Below are the code and all the weights of a small trained network. Each question names an input and a target symbol and asks about switching units off, where a switched-off unit gives its printed mean instead of its output.

import numpy as np


def w(rows, s, z=0):
    codes = np.array(rows[::2]) - 128.0
    scale = np.full(codes.shape[1], s)
    scale[-1] = z or s
    return codes * scale


def f(y):
    return y / 2 * (1 + np.tanh(0.7978845608 * (y + 0.044715 * y**3)))


def softmax(a):
    e = np.exp(a - a.max(-1, keepdims=True))
    return e / e.sum(-1, keepdims=True)


def log_softmax(a):
    a = a - a.max(-1, keepdims=True)
    return a - np.log(np.exp(a).sum(-1, keepdims=True))


def net(x, mask):
    ids = ['γζηθλξπτφψ'.index(c) for c in x.split()]
    T = len(ids)
    res = E[ids] + P[:T]
    u = 0
    for l in range(3):
        r = res
        for j in range(2):
            rows = slice(2 * j, 2 * j + 2)
            q, k, v = (r @ M[l][rows].T for M in (Q, K, V))
            z = softmax(np.where(np.tri(T) > 0, q @ k.T / 2**0.5, -1e9)) @ v
            o = O[l][rows]
            res = res + np.where(mask[u + j], z, o[:, -1]) @ o[:, :-1]
        u += 2
        y = f(res @ A[l][:, :-1].T + A[l][:, -1])
        res = res + np.where(mask[u : u + 4], y, B[l][:, -1]) @ B[l][:, :-1]
        u += 4
    return log_softmax(res[-1] @ U[:, :-1].T + U[:, -1])


Q, K, V, O, A, B = {}, {}, {}, {}, {}, {}
E = w([
[52,144,140],'γ',
[240,109,221],'ζ',
[155,129,126],'η',
[175,108,154],'θ',
[178,218,51],'λ',
[248,207,129],'ξ',
[87,85,33],'π',
[66,152,121],'τ',
[79,112,190],'φ',
[108,131,132],'ψ',
],0.013)
P = w([
[238,119,25],'0',
[125,222,155],'1',
[116,184,149],'2',
[111,152,145],'3',
[116,123,138],'4',
[107,107,101],'5',
[91,80,105],'6',
[74,77,91],'7',
[53,66,108],'8',
[67,62,92],'9',
[39,53,80],'10',
[45,36,104],'11',
[2,55,86],'12',
],0.0038)
Q[0] = w([
[127,152,114],'0.h1',
[173,134,154],'0.h1',
[51,2,92],'0.h2',
[128,124,92],'0.h2',
],0.0085)
K[0] = w([
[188,68,162],'0.h1',
[232,153,90],'0.h1',
[39,105,56],'0.h2',
[118,85,1],'0.h2',
],0.0034)
V[0] = w([
[20,160,36],'0.h1',
[254,95,186],'0.h1',
[89,108,125],'0.h2',
[53,192,123],'0.h2',
],0.0071)
O[0] = w([
[216,96,81,12],'0.h1',
[131,254,185,251],'0.h1',
[99,74,102,81],'0.h2',
[122,94,64,79],'0.h2',
],0.0064,0.0027)
A[0] = w([
[240,106,173,184],'0.n1',
[71,147,195,253],'0.n2',
[255,219,67,134],'0.n3',
[116,107,69,146],'0.n4',
],0.0095,0.0038)
B[0] = w([
[173,105,254,221],'0.n1',
[188,205,26,254],'0.n2',
[9,135,226,224],'0.n3',
[109,120,97,139],'0.n4',
],0.0072,0.0057)
Q[1] = w([
[150,137,103],'1.h1',
[132,123,1],'1.h1',
[86,219,216],'1.h2',
[56,101,171],'1.h2',
],0.0054)
K[1] = w([
[254,125,134],'1.h1',
[45,127,105],'1.h1',
[163,113,177],'1.h2',
[109,72,83],'1.h2',
],0.0066)
V[1] = w([
[185,121,154],'1.h1',
[155,1,147],'1.h1',
[132,161,73],'1.h2',
[187,125,133],'1.h2',
],0.0085)
O[1] = w([
[173,120,83,170],'1.h1',
[137,255,122,2],'1.h1',
[117,55,219,83],'1.h2',
[80,173,120,148],'1.h2',
],0.0064,0.0074)
A[1] = w([
[69,124,160,151],'1.n1',
[170,26,69,124],'1.n2',
[97,148,1,254],'1.n3',
[104,185,244,129],'1.n4',
],0.0049,0.0057)
B[1] = w([
[110,148,115,155],'1.n1',
[78,48,148,143],'1.n2',
[83,174,4,253],'1.n3',
[93,148,241,226],'1.n4',
],0.0048)
Q[2] = w([
[211,61,140],'2.h1',
[98,132,2],'2.h1',
[155,115,44],'2.h2',
[137,96,149],'2.h2',
],0.0075)
K[2] = w([
[37,147,53],'2.h1',
[99,3,152],'2.h1',
[163,112,160],'2.h2',
[132,148,82],'2.h2',
],0.0059)
V[2] = w([
[175,3,168],'2.h1',
[235,55,136],'2.h1',
[159,71,107],'2.h2',
[141,113,234],'2.h2',
],0.0068)
O[2] = w([
[255,177,169,59],'2.h1',
[181,148,232,50],'2.h1',
[125,200,199,31],'2.h2',
[156,234,131,254],'2.h2',
],0.0068,0.004)
A[2] = w([
[70,102,95,40],'2.n1',
[150,164,10,246],'2.n2',
[46,52,14,2],'2.n3',
[91,64,2,71],'2.n4',
],0.0058,0.00084)
B[2] = w([
[88,59,126,160],'2.n1',
[254,90,134,235],'2.n2',
[98,76,218,254],'2.n3',
[166,95,225,251],'2.n4',
],0.0071,0.0057)
U = w([
[116,106,148,61],'γ',
[86,148,163,191],'ζ',
[186,162,89,218],'η',
[179,116,125,128],'θ',
[92,92,142,50],'λ',
[12,136,76,254],'ξ',
[117,66,137,123],'π',
[111,114,130,69],'τ',
[112,115,135,54],'φ',
[207,146,180,113],'ψ',
],0.011,0.0036)

Each question gives the input, a string of symbols that net reads in full, and the target symbol t.
The units are the heads (2 rows each of Q, K, V and O) and the neurons (one row each of A and B). Each row of codes is followed by its name. A weight is (code - 128) times the scale printed after its matrix; where a second scale follows, it is the last column's (O, A, B and U).
mask holds one flag per unit, layer by layer, with each layer's heads first. A switched-off unit (its flag False) gives its mean, the last column of its rows in O or B, instead of its output. The means were averaged over made-up inputs and are rounded, as every weight is.
A unit's drop is (log p(t) with every unit on - log p(t) with that unit switched off) / (log p(t) with every unit on - log p(t) with every unit switched off).
The circuit of an input: a set's keep is (log p(t) with only the set's units on - log p(t) with every unit switched off) / (log p(t) with every unit on - log p(t) with every unit switched off). Starting from the 12 units with the biggest drops (on a tie, the unit counted first), units are removed one at a time, each time the one whose removal leaves the highest keep (on an exact tie, the one counted first), for as long as the keep stays at least 0.8.
units of the circuit, in order: the units of the circuit, biggest drop first
unit that matters most: the unit with the biggest drop
top k neurons: the k neurons with the biggest drops, biggest first
k most important neurons of layer l: the k neurons of layer l with the biggest drops, biggest first
heads that matter: for each layer, one digit per head in row order, 1 if its drop is at least 0.15 and else 0, layers parted by /
drop of u: that unit's drop, to one decimal
input η θ ξ, target ζ: units of the circuit, in order : [0.n3 2.n2]
input τ θ ξ λ τ γ γ, target π: 2 most important neurons of layer 2 : [2.n4 2.n3]
input γ γ ζ ξ θ ζ θ θ η π γ λ, target ξ: units of the circuit, in order : [0.n3 2.n4 2.n2]
input τ ζ θ ζ ζ γ θ γ γ τ γ η, target π: 3 most important neurons of layer 0 : [0.n1 0.n2 0.n3]
input θ ζ ξ η φ ζ φ, target η: unit that matters most : 0.n2
input γ γ ξ γ γ θ θ γ ξ ζ ζ τ ψ, target η: top 3 neurons : [0.n1 1.n3 0.n3]
input θ λ φ η ζ τ, target η: heads that matter : 00 / 00 / 11
input ψ γ π φ η γ θ λ ζ ξ η ζ γ, target η: heads that matter : 00 / 00 / 10
input γ ζ τ, target η: 3 most important neurons of layer 0 : [0.n1 0.n3 0.n2]
input λ ζ ζ τ τ ζ ζ ζ ξ τ ζ φ, target η: top 3 neurons : [0.n2 0.n1 1.n3]
input ξ ζ π γ ξ ζ ζ θ φ ζ η, target η: 2 most important neurons of layer 0 : [0.n1 0.n3]
input ζ φ ξ ζ π λ, target ξ: heads that matter : 00 / 01 / 00
input η ψ ζ γ η π γ λ π τ γ τ, target π: heads that matter : 10 / 00 / 00
input θ γ θ θ ζ γ ξ ζ θ, target η: 2 most important neurons of layer 0 : [0.n3 0.n1]
input λ θ τ η ξ, target ζ: 2 most important neurons of layer 0 : [0.n3 0.n2]
input ζ λ γ ψ, target π: most important neuron of layer 0 : [0.n1]
input φ ζ θ, target η: 2 most important neurons of layer 0 : [0.n1 0.n3]
input ξ θ λ θ λ ζ ψ, target η: 2 most important neurons of layer 1 : [1.n3 1.n4]
input π τ φ γ τ, target π: 2 most important neurons of layer 2 : [2.n4 2.n3]
input η ψ π, target π: top neuron : [0.n1]
input τ ζ γ θ φ ξ ζ γ, target η: drop of 1.n4 : 0.1
input γ η η γ ψ ξ τ η η φ γ γ, target π: drop of 0.n1 : 0.3
input ζ γ θ λ π ξ ζ ξ λ ζ ζ η, target η: drop of 2.n3 : 0.1
input τ λ ψ π, target π: drop of 2.h2 : 0.1
